What each symbol does to the units:
π: Q503->Q890, Q981->Q58, Q12->Q391, Q472->Q341, Q784->Q539, Q561->Q889, Q418->Q268, Q672->Q305, Q149->Q328, Q384->Q661, Q344->Q141, Q425->Q951, Q696->Q121, Q102->Q919, Q16->Q159, Q27->Q672, Q489->Q870, Q260->Q733, Q659->Q16, Q580->Q989, Q661->Q364, Q802->Q489, Q39->Q482, Q772->Q149, Q511->Q772, Q268->Q907, Q889->Q784, Q368->Q868, Q95->Q542, Q685->Q981, Q936->Q368, Q292->Q743, Q895->Q580, Q58->Q936, Q539->Q668, Q159->Q339, Q68->Q650, Q668->Q365, Q633->Q861, Q60->Q383, Q424->Q68, Q364->Q633, Q814->Q39, Q450->Q260, Q484->Q895, Q305->Q828, Q490->Q520, Q951->Q27, Q542->Q587, Q861->Q344, Q713->Q814, Q341->Q808, Q141->Q510, Q272->Q97, Q198->Q472, Q653->Q972, Q97->Q138, Q505->Q359, Q383->Q543, Q138->Q659, Q890->Q740, Q177->Q528, Q923->Q896, Q271->Q812, Q828->Q418, Q650->Q474, Q339->Q209, Q543->Q685, Q33->Q102, Q919->Q425, Q736->Q177, Q733->Q503, Q391->Q511, Q121->Q933, Q907->Q736, Q587->Q384, Q896->Q80, Q972->Q12, Q601->Q713, Q482->Q198, Q933->Q601, Q80->Q292, Q740->Q484, Q989->Q272, Q22->Q923, Q474->Q653, Q520->Q505, Q812->Q696, Q528->Q271, Q510->Q22, Q743->Q802, Q328->Q561, Q359->Q60, Q365->Q450, Q209->Q490, Q870->Q33, Q868->Q424, Q808->Q95
χ: Q503->Q482, Q981->Q489, Q12->Q418, Q472->Q890, Q784->Q696, Q561->Q271, Q418->Q972, Q672->Q650, Q149->Q177, Q384->Q272, Q344->Q159, Q425->Q868, Q696->Q889, Q102->Q936, Q16->Q633, Q27->Q68, Q489->Q685, Q260->Q814, Q659->Q364, Q580->Q95, Q661->Q97, Q802->Q543, Q39->Q260, Q772->Q736, Q511->Q907, Q268->Q12, Q889->Q812, Q368->Q102, Q95->Q895, Q685->Q802, Q936->Q33, Q292->Q60, Q895->Q808, Q58->Q870, Q539->Q121, Q159->Q861, Q68->Q951, Q668->Q933, Q633->Q659, Q60->Q80, Q424->Q425, Q364->Q138, Q814->Q450, Q450->Q713, Q484->Q341, Q305->Q474, Q490->Q510, Q951->Q424, Q542->Q580, Q861->Q16, Q713->Q365, Q341->Q740, Q141->Q339, Q272->Q587, Q198->Q503, Q653->Q305, Q97->Q384, Q505->Q923, Q383->Q292, Q138->Q661, Q890->Q198, Q177->Q772, Q923->Q520, Q271->Q328, Q828->Q653, Q650->Q27, Q339->Q344, Q543->Q743, Q33->Q58, Q919->Q368, Q736->Q511, Q733->Q39, Q391->Q268, Q121->Q784, Q907->Q391, Q587->Q989, Q896->Q505, Q972->Q828, Q601->Q668, Q482->Q733, Q933->Q539, Q80->Q359, Q740->Q472, Q989->Q542, Q22->Q490, Q474->Q672, Q520->Q22, Q812->Q561, Q528->Q149, Q510->Q209, Q743->Q383, Q328->Q528, Q359->Q896, Q365->Q601, Q209->Q141, Q870->Q981, Q868->Q919, Q808->Q484
ψ: Q503->Q39, Q981->Q802, Q12->Q828, Q472->Q503, Q784->Q812, Q561->Q528, Q418->Q653, Q672->Q68, Q149->Q736, Q384->Q989, Q344->Q16, Q425->Q368, Q696->Q561, Q102->Q58, Q16->Q364, Q27->Q424, Q489->Q543, Q260->Q713, Q659->Q661, Q580->Q808, Q661->Q272, Q802->Q383, Q39->Q450, Q772->Q907, Q511->Q268, Q268->Q972, Q889->Q271, Q368->Q33, Q95->Q484, Q685->Q743, Q936->Q870, Q292->Q359, Q895->Q341, Q58->Q489, Q539->Q696, Q159->Q633, Q68->Q425, Q668->Q121, Q633->Q138, Q60->Q896, Q424->Q919, Q364->Q97, Q814->Q365, Q450->Q601, Q484->Q472, Q305->Q650, Q490->Q141, Q951->Q868, Q542->Q895, Q861->Q659, Q713->Q668, Q341->Q890, Q141->Q159, Q272->Q542, Q198->Q733, Q653->Q672, Q97->Q587, Q505->Q22, Q383->Q80, Q138->Q384, Q890->Q482, Q177->Q511, Q923->Q490, Q271->Q149, Q828->Q474, Q650->Q951, Q339->Q861, Q543->Q292, Q33->Q981, Q919->Q936, Q736->Q391, Q733->Q814, Q391->Q418, Q121->Q889, Q907->Q12, Q587->Q580, Q896->Q520, Q972->Q305, Q601->Q539, Q482->Q260, Q933->Q784, Q80->Q505, Q740->Q198, Q989->Q95, Q22->Q209, Q474->Q27, Q520->Q510, Q812->Q328, Q528->Q772, Q510->Q339, Q743->Q60, Q328->Q177, Q359->Q923, Q365->Q933, Q209->Q344, Q870->Q685, Q868->Q102, Q808->Q740
θ: Q503->Q341, Q981->Q102, Q12->Q736, Q472->Q895, Q784->Q601, Q561->Q121, Q418->Q511, Q672->Q972, Q149->Q812, Q384->Q659, Q344->Q490, Q425->Q650, Q696->Q668, Q102->Q424, Q16->Q141, Q27->Q653, Q489->Q936, Q260->Q198, Q659->Q344, Q580->Q384, Q661->Q16, Q802->Q58, Q39->Q890, Q772->Q271, Q511->Q528, Q268->Q772, Q889->Q933, Q368->Q951, Q95->Q272, Q685->Q33, Q936->Q425, Q292->Q685, Q895->Q587, Q58->Q919, Q539->Q713, Q159->Q510, Q68->Q305, Q668->Q814, Q633->Q339, Q60->Q802, Q424->Q672, Q364->Q159, Q814->Q503, Q450->Q482, Q484->Q542, Q305->Q12, Q490->Q896, Q951->Q474, Q542->Q97, Q861->Q209, Q713->Q733, Q341->Q580, Q141->Q520, Q272->Q364, Q198->Q484, Q653->Q268, Q97->Q633, Q505->Q292, Q383->Q489, Q138->Q861, Q890->Q808, Q177->Q561, Q923->Q60, Q271->Q784, Q828->Q391, Q650->Q828, Q339->Q22, Q543->Q870, Q33->Q868, Q919->Q68, Q736->Q328, Q733->Q472, Q391->Q177, Q121->Q365, Q907->Q149, Q587->Q138, Q896->Q383, Q972->Q907, Q601->Q260, Q482->Q740, Q933->Q450, Q80->Q543, Q740->Q95, Q989->Q661, Q22->Q359, Q474->Q418, Q520->Q80, Q812->Q539, Q528->Q889, Q510->Q505, Q743->Q981, Q328->Q696, Q359->Q743, Q365->Q39, Q209->Q923, Q870->Q368, Q868->Q27, Q808->Q989

In the rows, zero is written as 54.

The rows follow the links: the fewer symbols apart two units are, the more alike their rows tend to be.

Each row is also shifted at random along 5 hidden directions that mean nothing.

Name the unit of each row.
(35, 52, 59, 56, 48, 56, 58, 52, 55, 40, 59, 56, 41, 54, 62, 57, 54, 62, 62, 57, 47, 51, 58, 53, 53, 54, 46, 28, 57, 60, 54, 50, 60, 58, 53, 61, 51, 60, 48, 60, 51, 52, 45, 50, 43, 53, 55) | Q341
(56, 59, 54, 53, 55, 51, 52, 59, 50, 52, 44, 46, 48, 43, 57, 50, 56, 44, 53, 63, 54, 55, 58, 54, 51, 50, 53, 55, 57, 43, 51, 54, 53, 52, 56, 51, 54, 50, 53, 56, 58, 55, 55, 51, 58, 52, 65) | Q268
(56, 55, 50, 56, 60, 53, 49, 52, 52, 55, 47, 51, 52, 54, 53, 49, 51, 55, 53, 56, 53, 51, 51, 55, 56, 57, 55, 54, 56, 53, 51, 57, 49, 51, 54, 55, 54, 48, 58, 56, 55, 58, 54, 55, 58, 53, 56) | Q424
(43, 55, 56, 52, 50, 49, 60, 45, 56, 60, 53, 50, 62, 59, 45, 62, 49, 62, 50, 48, 55, 58, 50, 58, 56, 58, 54, 53, 47, 57, 57, 49, 55, 50, 51, 53, 60, 60, 56, 36, 58, 50, 52, 45, 49, 56, 52) | Q365
(61, 51, 52, 57, 54, 55, 55, 56, 60, 55, 62, 59, 57, 54, 53, 59, 55, 46, 62, 51, 60, 56, 50, 51, 50, 55, 56, 60, 55, 52, 52, 54, 56, 57, 54, 63, 51, 57, 56, 63, 49, 51, 58, 54, 51, 52, 43) | Q97
(67, 52, 39, 55, 55, 52, 46, 34, 34, 50, 52, 58, 46, 60, 59, 48, 58, 78, 56, 54, 44, 56, 53, 53, 54, 56, 77, 45, 53, 52, 60, 54, 46, 55, 55, 50, 47, 48, 53, 56, 49, 56, 30, 55, 57, 55, 62) | Q802
(56, 55, 62, 53, 52, 58, 60, 62, 46, 60, 57, 52, 51, 50, 56, 60, 49, 52, 47, 56, 51, 59, 55, 54, 51, 53, 51, 61, 53, 53, 49, 51, 60, 59, 55, 42, 54, 59, 57, 49, 56, 49, 61, 63, 52, 54, 64) | Q482
(40, 54, 40, 56, 60, 50, 48, 50, 33, 63, 54, 57, 50, 47, 59, 52, 56, 52, 51, 58, 54, 63, 50, 49, 48, 53, 81, 71, 50, 36, 52, 54, 48, 55, 58, 45, 45, 47, 62, 58, 49, 54, 47, 58, 64, 52, 65) | Q292
(77, 49, 60, 57, 52, 60, 54, 61, 43, 41, 61, 61, 33, 49, 72, 53, 53, 60, 58, 62, 43, 52, 60, 48, 51, 53, 51, 34, 58, 57, 49, 53, 59, 61, 56, 51, 43, 54, 51, 67, 48, 54, 48, 63, 50, 52, 66) | Q659
(58, 50, 52, 56, 53, 54, 56, 52, 68, 52, 63, 60, 61, 59, 50, 59, 54, 48, 63, 47, 60, 53, 49, 52, 52, 56, 52, 55, 54, 57, 54, 53, 55, 55, 52, 69, 55, 59, 55, 60, 50, 51, 58, 48, 48, 54, 36) | Q272
(57, 54, 52, 54, 59, 49, 51, 55, 46, 57, 49, 53, 50, 49, 56, 49, 50, 55, 45, 56, 51, 53, 54, 54, 57, 55, 58, 53, 48, 49, 52, 55, 49, 48, 55, 47, 52, 47, 57, 44, 55, 57, 53, 51, 60, 53, 63) | Q368
(36, 50, 54, 55, 58, 57, 49, 57, 63, 51, 56, 59, 55, 58, 54, 48, 52, 51, 56, 50, 55, 46, 52, 52, 58, 55, 46, 51, 56, 61, 52, 59, 51, 52, 53, 61, 53, 50, 54, 60, 51, 59, 59, 56, 55, 53, 44) | Q383
(18, 50, 57, 50, 53, 52, 56, 62, 55, 59, 63, 60, 61, 50, 54, 54, 54, 46, 48, 49, 57, 56, 55, 51, 54, 51, 55, 64, 46, 50, 54, 53, 54, 51, 55, 47, 51, 54, 53, 45, 50, 52, 60, 52, 56, 54, 52) | Q344
(56, 58, 52, 55, 56, 54, 53, 49, 49, 56, 46, 46, 50, 54, 52, 56, 51, 57, 53, 58, 52, 55, 51, 57, 53, 56, 54, 54, 58, 53, 51, 53, 54, 55, 54, 53, 57, 54, 58, 56, 59, 53, 53, 56, 54, 53, 59) | Q149
(75, 54, 49, 51, 56, 50, 50, 53, 45, 57, 50, 54, 54, 50, 56, 47, 56, 53, 48, 55, 53, 54, 56, 53, 55, 50, 62, 59, 50, 46, 56, 56, 49, 50, 55, 46, 51, 47, 53, 49, 54, 56, 50, 54, 62, 55, 61) | Q33
(66, 50, 51, 56, 52, 58, 53, 55, 43, 49, 61, 60, 44, 52, 64, 54, 56, 58, 58, 57, 49, 57, 56, 49, 49, 53, 62, 51, 56, 51, 53, 52, 56, 61, 57, 50, 45, 54, 54, 65, 47, 52, 47, 61, 52, 53, 60) | Q633
(64, 53, 42, 56, 56, 50, 47, 38, 53, 44, 50, 56, 48, 59, 56, 46, 59, 67, 62, 53, 50, 48, 53, 54, 56, 56, 62, 36, 55, 55, 59, 56, 47, 50, 53, 65, 51, 49, 50, 60, 50, 59, 36, 45, 54, 55, 50) | Q58
(60, 53, 45, 55, 56, 52, 50, 64, 60, 52, 59, 59, 56, 42, 58, 49, 64, 24, 67, 57, 67, 57, 55, 47, 44, 46, 63, 70, 57, 35, 53, 56, 53, 55, 58, 66, 47, 49, 52, 76, 46, 54, 59, 49, 57, 50, 44) | Q490
(35, 53, 49, 50, 55, 49, 50, 55, 55, 61, 53, 55, 64, 53, 48, 48, 57, 46, 48, 49, 59, 54, 53, 53, 56, 50, 60, 68, 49, 48, 57, 56, 47, 48, 54, 50, 54, 48, 53, 48, 53, 56, 57, 52, 61, 55, 50) | Q981
(34, 59, 54, 51, 54, 55, 55, 56, 56, 63, 47, 45, 65, 54, 44, 58, 54, 44, 50, 53, 60, 58, 49, 57, 52, 53, 53, 74, 56, 51, 52, 54, 54, 56, 53, 50, 61, 55, 57, 53, 60, 51, 64, 58, 56, 54, 51) | Q271
(63, 47, 61, 47, 50, 53, 57, 55, 46, 62, 64, 62, 62, 60, 52, 54, 50, 68, 36, 43, 48, 55, 56, 54, 61, 54, 55, 57, 40, 62, 59, 52, 54, 50, 53, 34, 52, 56, 51, 29, 51, 53, 53, 58, 56, 58, 58) | Q339
(65, 51, 68, 50, 47, 59, 60, 62, 46, 53, 60, 55, 49, 52, 59, 57, 51, 60, 45, 55, 46, 55, 61, 53, 55, 51, 46, 50, 51, 61, 53, 51, 61, 58, 54, 38, 53, 59, 49, 46, 54, 51, 55, 64, 51, 55, 65) | Q740
(45, 57, 61, 53, 49, 52, 58, 52, 48, 46, 50, 48, 43, 50, 58, 55, 53, 62, 53, 60, 47, 54, 59, 56, 53, 53, 48, 35, 55, 55, 54, 49, 58, 54, 53, 49, 55, 58, 49, 48, 58, 53, 46, 50, 49, 54, 66) | Q539
(45, 58, 53, 54, 56, 51, 53, 55, 63, 56, 46, 46, 59, 51, 48, 53, 54, 42, 56, 54, 60, 52, 52, 57, 53, 53, 48, 59, 56, 50, 53, 55, 52, 49, 54, 61, 60, 52, 55, 53, 59, 55, 61, 48, 55, 53, 48) | Q907
(60, 53, 50, 49, 54, 52, 50, 57, 63, 60, 53, 55, 70, 56, 45, 47, 58, 43, 50, 46, 62, 51, 53, 53, 57, 49, 54, 72, 51, 53, 58, 58, 47, 49, 53, 52, 56, 48, 50, 51, 54, 57, 61, 54, 61, 54, 43) | Q870
(46, 58, 58, 54, 57, 53, 54, 66, 59, 54, 45, 45, 50, 43, 55, 52, 52, 36, 53, 62, 58, 52, 56, 54, 52, 51, 43, 57, 57, 47, 48, 55, 55, 51, 55, 55, 56, 51, 56, 56, 59, 55, 66, 52, 56, 51, 59) | Q511
(45, 56, 60, 51, 48, 55, 57, 53, 64, 49, 50, 48, 58, 57, 48, 56, 55, 53, 56, 52, 55, 52, 56, 58, 55, 52, 42, 49, 57, 60, 57, 52, 57, 54, 51, 57, 61, 58, 49, 52, 59, 52, 55, 52, 49, 55, 48) | Q121
(59, 55, 53, 53, 51, 52, 59, 43, 65, 59, 55, 51, 67, 65, 41, 63, 51, 60, 55, 45, 58, 56, 47, 59, 55, 59, 52, 57, 51, 61, 58, 50, 55, 53, 50, 60, 63, 62, 57, 44, 57, 49, 55, 47, 47, 56, 41) | Q450
(57, 61, 53, 49, 50, 54, 56, 59, 43, 59, 48, 45, 57, 44, 53, 55, 60, 40, 52, 62, 58, 64, 58, 54, 45, 45, 63, 75, 57, 39, 54, 51, 56, 59, 57, 41, 54, 55, 52, 58, 59, 48, 56, 61, 58, 53, 65) | Q784
(59, 49, 63, 56, 53, 57, 57, 62, 53, 51, 63, 61, 45, 51, 61, 57, 47, 56, 52, 55, 49, 51, 55, 50, 55, 56, 45, 44, 52, 59, 48, 52, 59, 56, 54, 52, 49, 57, 55, 53, 49, 53, 58, 58, 50, 53, 57) | Q661

From each start, follow one symbol. Which unit do you reach?
Answer with the unit's name.
---
(70, 58, 54, 50, 50, 51, 58, 53, 49, 59, 51, 48, 58, 50, 50, 59, 57, 49, 52, 56, 56, 62, 54, 55, 49, 50, 60, 64, 53, 45, 55, 50, 57, 55, 55, 48, 57, 58, 54, 49, 58, 49, 54, 52, 54, 54, 59)
χ: Q668
---
(47, 52, 56, 53, 55, 57, 49, 65, 63, 50, 54, 57, 56, 51, 55, 45, 58, 41, 55, 52, 57, 47, 58, 51, 56, 48, 45, 58, 57, 55, 54, 59, 51, 52, 54, 56, 52, 48, 48, 62, 52, 59, 62, 58, 58, 53, 47)
ψ: Q743
---
(26, 54, 44, 54, 59, 52, 48, 58, 42, 59, 53, 56, 51, 44, 59, 49, 57, 44, 53, 59, 57, 59, 53, 49, 49, 51, 70, 70, 53, 38, 51, 56, 50, 54, 58, 48, 46, 46, 58, 61, 50, 55, 53, 57, 63, 51, 62)
θ: Q981
---
(37, 51, 44, 60, 55, 52, 53, 41, 47, 50, 61, 60, 47, 58, 58, 59, 55, 64, 64, 53, 51, 58, 48, 51, 49, 59, 69, 46, 54, 51, 54, 51, 54, 58, 55, 63, 47, 56, 59, 62, 47, 51, 41, 50, 49, 53, 51)
θ: Q159
---
(52, 59, 47, 53, 55, 49, 52, 46, 56, 58, 45, 46, 60, 55, 46, 53, 55, 52, 54, 53, 58, 56, 51, 58, 54, 54, 59, 61, 53, 48, 56, 53, 51, 49, 53, 56, 60, 52, 56, 49, 59, 54, 53, 47, 56, 54, 51)
π: Q511
---
(36, 51, 54, 54, 55, 54, 57, 62, 54, 62, 62, 59, 58, 49, 54, 59, 52, 41, 52, 52, 59, 59, 50, 50, 49, 53, 59, 70, 51, 47, 49, 53, 56, 56, 56, 52, 50, 56, 60, 55, 50, 50, 64, 57, 55, 52, 52)
χ: Q661
---
(50, 53, 53, 52, 51, 53, 60, 41, 62, 66, 57, 53, 73, 69, 36, 66, 48, 65, 49, 40, 57, 58, 43, 60, 57, 61, 55, 65, 48, 64, 58, 50, 54, 54, 49, 55, 65, 63, 60, 39, 58, 47, 58, 52, 48, 57, 39)
χ: Q260
---
(57, 50, 50, 55, 55, 50, 52, 53, 49, 52, 59, 61, 49, 50, 59, 52, 54, 55, 54, 54, 52, 54, 54, 50, 53, 55, 61, 48, 48, 48, 54, 53, 53, 51, 55, 55, 47, 51, 55, 51, 48, 55, 49, 48, 55, 53, 56)
θ: Q359
---
(39, 53, 54, 49, 50, 54, 60, 50, 48, 66, 59, 54, 67, 58, 45, 62, 54, 56, 46, 47, 57, 64, 51, 56, 51, 53, 64, 74, 48, 53, 57, 50, 55, 57, 53, 42, 58, 60, 56, 42, 55, 47, 55, 58, 54, 56, 53)
ψ: Q503
---
(68, 55, 60, 50, 48, 53, 59, 50, 62, 54, 52, 49, 62, 60, 45, 58, 54, 58, 52, 48, 54, 54, 54, 59, 57, 54, 45, 51, 53, 62, 58, 51, 57, 53, 50, 53, 62, 60, 49, 44, 58, 51, 55, 51, 48, 56, 48)
ψ: Q121
---
(38, 53, 42, 59, 58, 53, 46, 47, 47, 43, 52, 58, 42, 52, 63, 47, 59, 58, 65, 60, 51, 52, 54, 51, 51, 53, 64, 43, 59, 49, 54, 57, 50, 55, 56, 63, 45, 48, 53, 71, 48, 58, 40, 52, 55, 52, 56)
ψ: Q292
---
(29, 50, 60, 52, 53, 55, 56, 63, 49, 60, 63, 60, 56, 50, 57, 56, 51, 50, 45, 51, 54, 57, 55, 50, 54, 52, 54, 63, 47, 52, 51, 52, 56, 54, 55, 43, 50, 55, 55, 47, 50, 52, 60, 59, 56, 54, 58)
χ: Q633
---
(39, 55, 39, 58, 60, 47, 48, 36, 57, 55, 47, 52, 58, 62, 47, 52, 53, 61, 60, 50, 57, 52, 45, 56, 56, 61, 65, 52, 53, 52, 56, 55, 45, 48, 52, 67, 56, 49, 60, 55, 54, 57, 45, 43, 55, 54, 44)
θ: Q27
---
(63, 56, 56, 50, 48, 53, 57, 50, 64, 55, 51, 48, 66, 60, 43, 57, 58, 51, 55, 49, 59, 55, 53, 58, 54, 52, 48, 59, 56, 58, 59, 52, 56, 54, 51, 57, 62, 59, 49, 50, 59, 51, 56, 51, 49, 55, 44)
θ: Q450
---
(48, 55, 53, 57, 51, 57, 56, 54, 48, 48, 56, 53, 44, 51, 61, 59, 56, 54, 62, 60, 51, 59, 54, 52, 47, 53, 57, 49, 59, 50, 52, 51, 59, 62, 56, 56, 50, 58, 55, 66, 52, 50, 49, 57, 49, 52, 59)
ψ: Q733
---
(58, 55, 56, 54, 59, 52, 50, 64, 48, 56, 49, 52, 47, 45, 58, 48, 49, 47, 45, 60, 52, 52, 56, 53, 56, 53, 50, 54, 51, 48, 48, 56, 52, 49, 55, 46, 51, 47, 57, 48, 55, 58, 61, 54, 61, 52, 65)
π: Q425
---
(70, 50, 49, 55, 53, 53, 55, 48, 55, 57, 62, 59, 59, 58, 52, 60, 54, 56, 58, 48, 57, 58, 48, 52, 51, 57, 62, 59, 51, 53, 55, 52, 54, 56, 54, 59, 52, 58, 57, 56, 49, 50, 52, 52, 50, 54, 46)
ψ: Q989
---
(50, 50, 51, 55, 59, 53, 51, 55, 46, 61, 58, 60, 53, 54, 56, 52, 49, 57, 47, 52, 52, 54, 51, 51, 56, 57, 61, 59, 48, 53, 51, 55, 50, 51, 54, 48, 50, 50, 60, 48, 50, 55, 55, 57, 59, 53, 57)
χ: Q359
---
(54, 60, 54, 52, 57, 51, 54, 60, 53, 64, 45, 45, 60, 47, 47, 56, 52, 39, 47, 57, 60, 59, 52, 56, 52, 52, 56, 74, 54, 44, 49, 54, 53, 51, 55, 48, 58, 52, 59, 49, 60, 52, 65, 54, 60, 53, 58)
ψ: Q391
